Look-ups in named tables: a row name and a column name give one cell, copied from the table.

Table sadegu
	lun	vuto	bofemov	fip
buvup	8.91	91.52	92.16	10.22
giped	10.40	92.83	92.76	10.36
zodes	93.23	9.06	9.04	92.53
tipabet	92.90	9.38	8.32	91.25
kek	9.15	92.55	91.92	8.98
fut	9.45	91.25	92.56	10.07
musa	91.66	10.39	9.46	91.28
daz	8.22	92.68	92.29	9.80
zaz	91.11	11.39	9.07	92.03
kip	91.58	11.34	12.04	91.38

zodes, fip: 92.53
musa, vuto: 10.39
buvup, lun: 8.91
zodes, lun: 93.23
tipabet, vuto: 9.38
kip, fip: 91.38
kek, vuto: 92.55
kek, lun: 9.15
daz, fip: 9.80

rovul:
cols = zam, madubet, nekozo, zazeko
malo: [45, 50, 44, 53]
gafoz: [64, 46, 49, 35]
tazepan: [82, 63, 66, 36]
tava: [55, 54, 58, 49]
guk: [70, 47, 77, 52]
neveno: [27, 50, 36, 52]
somomuz: [12, 50, 58, 47]
zino: [36, 45, 47, 48]
bipop: [55, 45, 45, 49]
fasesos: [55, 47, 56, 52]
luteka: [67, 45, 49, 46]

neveno, zazeko: 52
tazepan, nekozo: 66
somomuz, zam: 12
malo, zam: 45
gafoz, zazeko: 35
luteka, madubet: 45
bipop, zazeko: 49
tava, madubet: 54
neveno, zam: 27

bikege =
            bar    voda    fugi    kipe     gik   lebuk
zuz      -0.694  -4.641  -0.352   1.722   0.928  -3.573
porigo   -0.502  -4.713  -0.138   2.075   1.227  -3.574
nupu      0.054  -4.923   0.484   3.100   2.098  -3.576
poz       0.060  -4.925   0.491   3.111   2.107  -3.576
kanero   -0.024  -4.893   0.396   2.955   1.975  -3.576
gataza   -0.625  -4.667  -0.276   1.849   1.035  -3.573
sek       1.779  -5.642   2.414   6.278   4.798  -3.584
luguluf  -3.540  -4.128  -3.537  -3.522  -3.528  -3.567
guveke    0.490  -5.087   0.972   3.903   2.780  -3.578
dunib    -1.179  -4.458  -0.896   0.827   0.167  -3.571
nolota   -0.073  -4.875   0.342   2.865   1.899  -3.575
rorugof   0.359  -5.038   0.826   3.663   2.576  -3.577
sos       1.670  -5.532   2.293   6.078   4.628  -3.583

What is the lebuk of porigo in bikege? -3.574
What is the voda of sos in bikege? -5.532
What is the fugi of sos in bikege? 2.293
What is the bar of gataza in bikege? -0.625
What is the voda of porigo in bikege? -4.713
What is the bar of nupu in bikege? 0.054
What is the fugi of kanero in bikege? 0.396
What is the lebuk of dunib in bikege? -3.571
What is the fugi of gataza in bikege? -0.276
What is the fugi of luguluf in bikege? -3.537
What is the voda of dunib in bikege? -4.458
What is the kipe of sos in bikege? 6.078
What is the gik of nolota in bikege? 1.899
What is the lebuk of nolota in bikege? -3.575
What is the voda of gataza in bikege? -4.667
What is the lebuk of nupu in bikege? -3.576

